Below is a small trained network, with its code and all its weights. Each question gives an input and a class and asks what happens when units are switched off, that is, made to give their printed mean instead of their output.

import numpy as np


def w(rows, s, z=0):
    codes = np.array(rows[::2]) - 128.0
    scale = np.full(codes.shape[1], s)
    scale[-1] = z or s
    return codes * scale


def norm(h):
    return h / np.sqrt((h * h).mean(-1, keepdims=True) + 1e-5)


def f(y):
    return np.maximum(y, 0)


def log_softmax(a):
    a = a - a.max(-1, keepdims=True)
    return a - np.log(np.exp(a).sum(-1, keepdims=True))


def net(x, mask):
    res = np.array(x, float).reshape(1, 6) / 4 @ E
    u = 0
    for l in range(3):
        y = f(norm(res) @ A[l][:, :-1].T + A[l][:, -1])
        res = res + np.where(mask[u : u + 3], y, B[l][:, -1]) @ B[l][:, :-1]
        u += 3
    return log_softmax(norm(res)[-1] @ U[:, :-1].T + U[:, -1])


A, B = {}, {}
E = w([
[121,136,127,112,143,121,128,130,112,145],'x0',
[137,133,126,116,106,122,123,122,134,144],'x1',
[125,133,132,139,112,136,126,129,101,116],'x2',
[131,128,119,130,135,126,124,135,133,118],'x3',
[166,96,252,48,123,166,99,185,135,82],'x4',
[68,161,111,72,128,121,117,43,148,35],'x5',
],0.012)
A[0] = w([
[142,115,214,55,127,158,118,179,141,97,131],'0.n1',
[119,78,154,126,207,144,112,104,130,141,133],'0.n2',
[82,157,144,2,131,145,112,59,151,9,3],'0.n3',
],0.0072,0.006)
B[0] = w([
[95,2,187,18,137,174,116,115,112,115,254],'0.n1',
[148,148,118,124,25,119,128,98,64,159,152],'0.n2',
[154,144,236,182,167,23,100,67,99,79,241],'0.n3',
],0.0099,0.0075)
A[1] = w([
[154,143,87,177,140,109,134,162,156,175,40],'1.n1',
[180,68,198,72,142,146,93,164,144,101,151],'1.n2',
[81,79,101,58,103,254,150,230,140,151,3],'1.n3',
],0.0092,0.0043)
B[1] = w([
[136,140,224,159,64,150,121,193,70,49,171],'1.n1',
[111,61,206,75,183,44,172,101,93,167,254],'1.n2',
[210,79,43,139,202,146,201,254,204,232,183],'1.n3',
],0.0098,0.011)
A[2] = w([
[31,86,69,52,91,119,157,55,137,60,52],'2.n1',
[130,61,194,179,68,62,203,220,39,218,251],'2.n2',
[99,215,169,76,163,18,136,1,160,8,174],'2.n3',
],0.0056,0.0023)
B[2] = w([
[92,129,122,51,150,132,87,52,110,29,153],'2.n1',
[195,166,82,254,119,145,125,183,171,98,251],'2.n2',
[67,208,37,94,59,225,118,140,153,189,219],'2.n3',
],0.0092,0.012)
U = w([
[186,187,75,254,91,130,144,182,122,135,253],'0',
[213,24,140,123,175,125,184,207,138,204,32],'1',
[73,236,32,136,73,143,107,60,128,125,112],'2',
[83,107,224,69,137,103,104,39,108,90,125],'3',
],0.016,0.0027)

Each question gives the input, the list of numbers given to net, and the class t.
The units are the neurons (one row each of A and B). Each row of codes is followed by its name. A weight is (code - 128) times the scale printed after its matrix; where a second scale follows, it is the last column's (A, B and U).
mask holds one flag per neuron, layer by layer. A switched-off neuron (its flag False) gives its mean, the last column of its row in B, instead of its output. The means were averaged over made-up inputs and are rounded, as every weight is.
A unit's drop is (log p(t) with every unit on - log p(t) with that unit switched off) / (log p(t) with every unit on - log p(t) with every unit switched off).
The circuit of an input: a set's keep is (log p(t) with only the set's units on - log p(t) with every unit switched off) / (log p(t) with every unit on - log p(t) with every unit switched off). Starting from all 9 units, units are removed one at a time, each time the one whose removal leaves the highest keep (on an exact tie, the one counted first), for as long as the keep stays at least 0.8.
units of the circuit, in order: the units of the circuit, biggest drop first
most important unit: the unit with the biggest drop
top k neurons: the k neurons with the biggest drops, biggest first
drop of u: that unit's drop, to one decimal
input [8,5,2,0,-3,-1], class 0: top neuron	[0.n1]
input [0,5,-5,5,0,5], class 2: top 3 neurons	[2.n3 0.n1 1.n2]
input [-8,0,0,-3,0,3], class 2: units of the circuit, in order	[2.n3 0.n1]
input [-4,-7,1,5,-3,1], class 2: top 3 neurons	[1.n3 0.n1 2.n2]
input [-3,5,1,-2,-3,0], class 0: top 2 neurons	[0.n3 0.n1]
input [-6,-7,3,-4,-2,1], class 2: top 2 neurons	[0.n1 1.n3]
input [2,-6,-5,0,5,1], class 3: top 2 neurons	[0.n3 1.n3]
input [-5,-2,-3,7,-1,6], class 2: top 3 neurons	[2.n3 0.n1 1.n2]
input [2,-8,1,1,0,5], class 2: top 2 neurons	[2.n3 0.n1]
input [3,6,3,-7,0,4], class 2: top 2 neurons	[2.n3 0.n1]
input [-8,4,6,7,0,0], class 0: top 3 neurons	[0.n1 2.n3 0.n3]
input [8,0,-5,-7,-2,7], class 2: drop of 2.n3	0.6
input [-6,-7,-2,-7,-1,-5], class 0: drop of 0.n1	0.9
input [4,7,8,-7,0,3], class 2: drop of 2.n3	0.2
input [2,4,-5,0,-2,7], class 2: most important unit	2.n3
